Look-ups in named tables: a row name and a column name give one cell, copied from the table.

Table Nos
         Fole  Kanadi  Zize  Zilupo  Samo  Mikivak
Sola      0.4     0.6   0.8     0.3   0.8      0.2
Rako      0.1     0.4   0.4     0.3   0.6      0.4
Ralovi    0.8     0.7   0.6     0.7   0.1      0.4
Sov       0.8     0.2   0.8     0.7   0.4      0.8
Rigedi    0.2     0.4   0.3     0.9   0.4      0.9
Basasa    0.3     0.5   0.3     0.5   0.7      0.1
Folu      0.8     0.4   0.8     0.6   0.8      0.4
Tudal     0.9     0.5   0.7     0.4   0.9      0.8
Zapu      0.3     0.2   0.7     0.8   0.5      0.8
Nesarud   0.8     0.8   0.5     0.3   0.6      0.2
Nad       0.5     0.8   0.5     0.9   0.4      0.9
Zor       0.2     0.6   0.9     0.3   0.4      0.2
Zav       0.5     0.4   0.5     0.3   0.6      0.2
Satokog   0.6     0.6   0.6     0.9   0.7      0.8

Kanadi of Satokog is 0.6
Fole of Nesarud is 0.8
Mikivak of Folu is 0.4
Fole of Basasa is 0.3
Zilupo of Nesarud is 0.3
Mikivak of Zor is 0.2

Senir:
,Subug,Sog,Bur,Midu,Panav,Tona
Rut,-65525,-4674,18764,-58472,-65811,-57004
Boz,59464,-64101,-66704,-67172,-64294,-14977
Ler,-65525,19687,-34271,-60452,-28536,-57004
Sal,-53801,-8457,-17913,-43492,-52526,-41646
Ded,19833,-57978,-66780,-67503,-48554,803
Gita,-57963,10743,-45752,-62357,-25509,-39816
Kob,81379,-64101,-66780,-67503,-65811,-49268
Voba,-50771,-12342,-19403,-43148,-53580,-38913
Nug,-10762,-37166,-59992,-65117,-43083,-1716
Benata,-62290,3696,-11160,-44975,-50506,-52600

Sog of Kob is -64101
Midu of Kob is -67503
Bur of Voba is -19403
Tona of Ler is -57004
Panav of Rut is -65811
Sog of Voba is -12342
Panav of Boz is -64294
Tona of Boz is -14977
Midu of Benata is -44975
Midu of Boz is -67172
Sog of Ler is 19687
Midu of Ded is -67503
Which row has the largest Sog? Ler

Sumes:
|  | Nogip | Pafadu | Mukela | Ruf | Vudis | Digek | Fufu | Piza |
|---|---|---|---|---|---|---|---|---|
| Tudipir | 83 | 111 | 78 | 202 | 149 | 137 | 83 | 78 |
| Bizo | 104 | 173 | 156 | 100 | 119 | 113 | 148 | 147 |
| Zamume | 196 | 42 | 113 | 6 | 38 | 98 | 141 | 106 |
| Remov | 111 | 182 | 140 | 180 | 127 | 70 | 139 | 146 |
| Kibi | 105 | 173 | 143 | 177 | 140 | 67 | 132 | 147 |
| Bekoli | 104 | 182 | 136 | 154 | 127 | 91 | 130 | 148 |
| Vonomu | 114 | 179 | 154 | 85 | 113 | 119 | 144 | 143 |

What is the Mukela of Kibi in Sumes?
143
What is the Mukela of Zamume in Sumes?
113
What is the Fufu of Zamume in Sumes?
141
What is the Piza of Remov in Sumes?
146
What is the Pafadu of Bizo in Sumes?
173
What is the Nogip of Zamume in Sumes?
196

Kuzu:
,Nadulu,Keze,Nav,Bef,Rofun,Doke,Timu,Dum,Zumilik
Rizuz,64,75,87,136,105,69,126,102,75
Pefogu,111,163,150,68,77,126,51,128,97
Kezudiv,126,179,146,55,86,139,46,117,115
Fomi,60,47,67,144,124,50,151,92,77
Rutavim,116,154,136,66,81,122,62,121,102
Ledafub,93,185,184,50,30,106,23,170,71
Muniled,168,167,113,41,128,164,63,80,152
Telo,82,53,57,141,146,74,154,69,102
Ped,134,37,1,130,194,107,190,20,150
Seb,42,141,158,98,41,65,63,161,43
Tato,38,99,123,120,68,51,96,138,44
Biki,63,128,137,105,66,81,78,137,64
Fadip,130,39,12,130,175,107,175,32,136
Nif,163,109,72,80,155,149,114,57,157

What is the Bef of Nif in Kuzu?
80
What is the Rofun of Nif in Kuzu?
155
What is the Bef of Rizuz in Kuzu?
136
What is the Nav of Rizuz in Kuzu?
87
What is the Bef of Biki in Kuzu?
105
What is the Zumilik of Kezudiv in Kuzu?
115
What is the Dum of Muniled in Kuzu?
80
What is the Dum of Ped in Kuzu?
20
What is the Nadulu of Pefogu in Kuzu?
111
What is the Doke of Fadip in Kuzu?
107
What is the Nav of Fomi in Kuzu?
67
Which row has the largest Rofun? Ped

Mudu =
,Dazasu,Nim
Piru,77,78
Muvul,182,155
Fofipe,83,91
Pef,105,46
Zug,107,153
Teg,159,138
Rati,209,143

Muvul, Dazasu: 182
Teg, Dazasu: 159
Piru, Dazasu: 77
Teg, Nim: 138
Pef, Dazasu: 105
Zug, Nim: 153
Rati, Nim: 143
Pef, Nim: 46
Piru, Nim: 78
Fofipe, Dazasu: 83
Zug, Dazasu: 107
Rati, Dazasu: 209
Muvul, Nim: 155
Fofipe, Nim: 91

Table Zetoko
|  | Famekot | Kot |
|---|---|---|
| Suk | -49 | -27 |
| Fop | -26 | -46 |
| Zed | -57 | -63 |
| Rav | 63 | -44 |
| Lub | -31 | 65 |
| Dubeno | -18 | 76 |
| Dod | 65 | -1 |
| Paz | -54 | -50 |
| Zemala | -58 | 62 |
| Luno | -23 | 58 |

Luno, Kot => 58
Luno, Famekot => -23
Paz, Kot => -50
Zemala, Kot => 62
Fop, Famekot => -26
Rav, Famekot => 63
Lub, Famekot => -31
Rav, Kot => -44
Zed, Kot => -63
Dod, Kot => -1
Lub, Kot => 65
Paz, Famekot => -54
Suk, Kot => -27
Zemala, Famekot => -58
Fop, Kot => -46
Suk, Famekot => -49
Dubeno, Kot => 76
Zed, Famekot => -57
Dod, Famekot => 65
Row with the largest Kot: Dubeno

Modibeb.tsv
	Rumil	Sugig	Difo
Tidugad	70	50	124
Tok	207	223	161
Miz	62	71	59
Vofol	160	129	205
Fam	125	158	59

What is the Difo of Fam in Modibeb? 59
What is the Difo of Miz in Modibeb? 59
What is the Rumil of Vofol in Modibeb? 160
What is the Rumil of Tok in Modibeb? 207
What is the Rumil of Fam in Modibeb? 125
What is the Difo of Vofol in Modibeb? 205
What is the Sugig of Vofol in Modibeb? 129
Which row has the largest Difo? Vofol

Goka =
columns: Beb, Ridudes, Pup, Nofo, Duzuli, Binetel, Rin, Ranazu, Tupa, Subal
Gizapar: [12.76, 4.91, -6.49, 17.12, 0.63, 3.43, -11.29, 7.73, 10.66, 12.77]
Rez: [-63.93, 65.24, 35.52, 45.55, -1.76, -24.42, 42.06, -54.03, -63.12, -66.64]
Suteson: [43.97, -28.61, -31.91, 13.07, -10.75, 3.96, -37.49, 39.91, 44.03, 48.15]
Kat: [26.51, -10.51, 9.61, -13.76, 27.52, 35.29, 6.87, 22.50, 25.54, 25.28]
Naroza: [19.36, -5.02, 26.47, -17.75, 39.66, 40.36, 29.58, 19.12, 22.72, 19.39]
Vufirer: [32.33, -14.74, 38.36, -46.05, 68.69, 73.33, 38.64, 27.49, 37.23, 32.22]
Pinil: [34.50, -18.52, -4.43, -1.30, 14.55, 22.81, -9.61, 29.31, 36.18, 36.56]
Dis: [-0.53, 13.33, 24.75, -3.19, 27.00, 24.08, 29.25, 1.52, -0.19, -2.17]
Lidesad: [-10.63, 24.31, 14.46, 14.26, 13.87, 7.61, 14.80, -10.91, -9.78, -10.20]
Vos: [24.72, -7.89, -7.18, 9.73, 3.15, 7.77, -4.14, 24.70, 25.19, 26.70]
Fepel: [-11.11, 24.52, 15.45, 17.44, 11.08, 4.99, 14.65, -12.14, -11.61, -12.48]
Furifoz: [7.28, 5.66, 14.74, 2.49, 19.82, 18.10, 19.41, 9.39, 9.82, 8.21]
Lim: [12.77, -1.42, -0.66, 12.01, 3.18, 7.68, -6.67, 10.15, 10.95, 11.89]

Rin of Rez = 42.06
Beb of Fepel = -11.11
Subal of Lidesad = -10.20
Pup of Vufirer = 38.36
Ridudes of Gizapar = 4.91
Ranazu of Suteson = 39.91
Nofo of Lim = 12.01
Subal of Vufirer = 32.22
Ranazu of Furifoz = 9.39
Subal of Suteson = 48.15
Rin of Fepel = 14.65
Rin of Suteson = -37.49
Rin of Lidesad = 14.80
Row with the largest Rin: Rez

